Below are the code and all the weights of a small trained network. Each question names an input and a class and asks about switching units off, where a switched-off unit gives its printed mean instead of its output.

import numpy as np


def w(rows, s, z=0):
    codes = np.array(rows[::2]) - 128.0
    scale = np.full(codes.shape[1], s)
    scale[-1] = z or s
    return codes * scale


def f(y):
    return np.maximum(y, 0)


def log_softmax(a):
    a = a - a.max(-1, keepdims=True)
    return a - np.log(np.exp(a).sum(-1, keepdims=True))


def net(x, mask):
    res = np.array(x, float).reshape(1, 4) / 4 @ E
    y = f(res @ A[0][:, :-1].T + A[0][:, -1])
    res = res + np.where(mask, y, B[0][:, -1]) @ B[0][:, :-1]
    return log_softmax(res[-1] @ U[:, :-1].T + U[:, -1])


A, B = {}, {}
E = w([
[144,142,138,174,139],'x0',
[255,157,93,165,10],'x1',
[102,205,25,120,181],'x2',
[255,54,110,26,192],'x3',
],0.009)
A[0] = w([
[150,199,108,185,186,106],'N0',
[105,171,27,92,147,133],'N1',
[163,155,149,56,169,46],'N2',
[115,125,182,123,209,33],'N3',
[216,49,94,126,196,116],'N4',
[153,145,78,114,63,37],'N5',
[152,48,197,168,87,65],'N6',
[86,158,102,133,244,113],'N7',
[66,163,114,175,87,49],'N8',
[182,124,107,125,215,177],'N9',
[91,93,193,94,130,75],'N10',
[181,173,115,156,125,59],'N11',
[177,105,63,140,38,80],'N12',
[177,132,124,121,157,62],'N13',
[105,97,223,146,75,159],'N14',
[149,9,138,132,125,150],'N15',
[118,169,35,101,126,2],'N16',
],0.013,0.0054)
B[0] = w([
[119,110,64,169,208,183],'N0',
[173,94,74,131,160,209],'N1',
[96,163,141,153,68,172],'N2',
[137,191,185,147,153,173],'N3',
[89,179,110,177,95,248],'N4',
[128,139,208,133,160,179],'N5',
[181,191,69,209,199,217],'N6',
[212,145,185,181,95,229],'N7',
[74,183,143,151,56,215],'N8',
[78,92,135,255,86,211],'N9',
[197,188,144,160,205,177],'N10',
[151,148,180,101,145,167],'N11',
[135,182,188,147,155,230],'N12',
[21,118,157,145,104,164],'N13',
[131,105,52,212,162,230],'N14',
[117,151,83,131,97,220],'N15',
[188,179,86,160,173,169],'N16',
],0.0094,0.011)
U = w([
[157,123,62,155,169,114],'0',
[164,155,255,140,147,88],'1',
[28,140,112,157,83,89],'2',
[127,119,136,148,135,248],'3',
[112,96,105,130,124,181],'4',
[136,50,133,100,132,97],'5',
[76,144,169,17,125,105],'6',
],0.013)

Each question gives the input, the list of numbers given to net, and the class t.
The units are the neurons (one row each of A and B). Each row of codes is followed by its name. A weight is (code - 128) times the scale printed after its matrix; where a second scale follows, it is the last column's (A, B and U).
mask holds one flag per neuron, in row order. A switched-off neuron (its flag False) gives its mean, the last column of its row in B, instead of its output. The means were averaged over made-up inputs and are rounded, as every weight is.
A unit's drop is (log p(t) with every unit on - log p(t) with that unit switched off) / (log p(t) with every unit on - log p(t) with every unit switched off).
The circuit of an input: a set's keep is (log p(t) with only the set's units on - log p(t) with every unit switched off) / (log p(t) with every unit on - log p(t) with every unit switched off). Starting from the 12 units with the biggest drops (on a tie, the unit counted first), units are removed one at a time, each time the one whose removal leaves the highest keep (on an exact tie, the one counted first), for as long as the keep stays at least 0.8.
units of the circuit, in order: the units of the circuit, biggest drop first
top k neurons: the k neurons with the biggest drops, biggest first
drop of u: that unit's drop, to one decimal
input [-2,6,-6,-6], class 0: top 3 neurons	N14; N6; N7
input [0,0,-8,8], class 0: units of the circuit, in order	N6
input [2,-4,-6,0], class 0: units of the circuit, in order	N14; N6
input [2,-8,-3,6], class 1: top 2 neurons	N3; N10
input [-4,-4,2,-3], class 1: units of the circuit, in order	N7; N14
input [8,1,7,8], class 2: units of the circuit, in order	N9; N4
input [-1,-6,-7,-4], class 0: units of the circuit, in order	N14; N10
input [4,-7,-7,-1], class 0: top 3 neurons	N14; N6; N12
input [-2,6,3,8], class 2: units of the circuit, in order	N4; N13
input [-3,2,2,2], class 4: top 2 neurons	N6; N7
input [7,-8,6,7], class 1: top 3 neurons	N7; N3; N14
input [-1,-6,0,4], class 1: top 2 neurons	N7; N3
input [4,-6,-4,-5], class 1: top 2 neurons	N10; N3
input [-4,7,-2,0], class 1: units of the circuit, in order	N12
input [-4,2,-5,4], class 0: top 2 neurons	N6; N8
input [0,8,6,0], class 1: drop of N14	0.2
input [-7,6,2,8], class 2: drop of N13	0.1
input [0,-1,-6,4], class 0: drop of N8	0.1
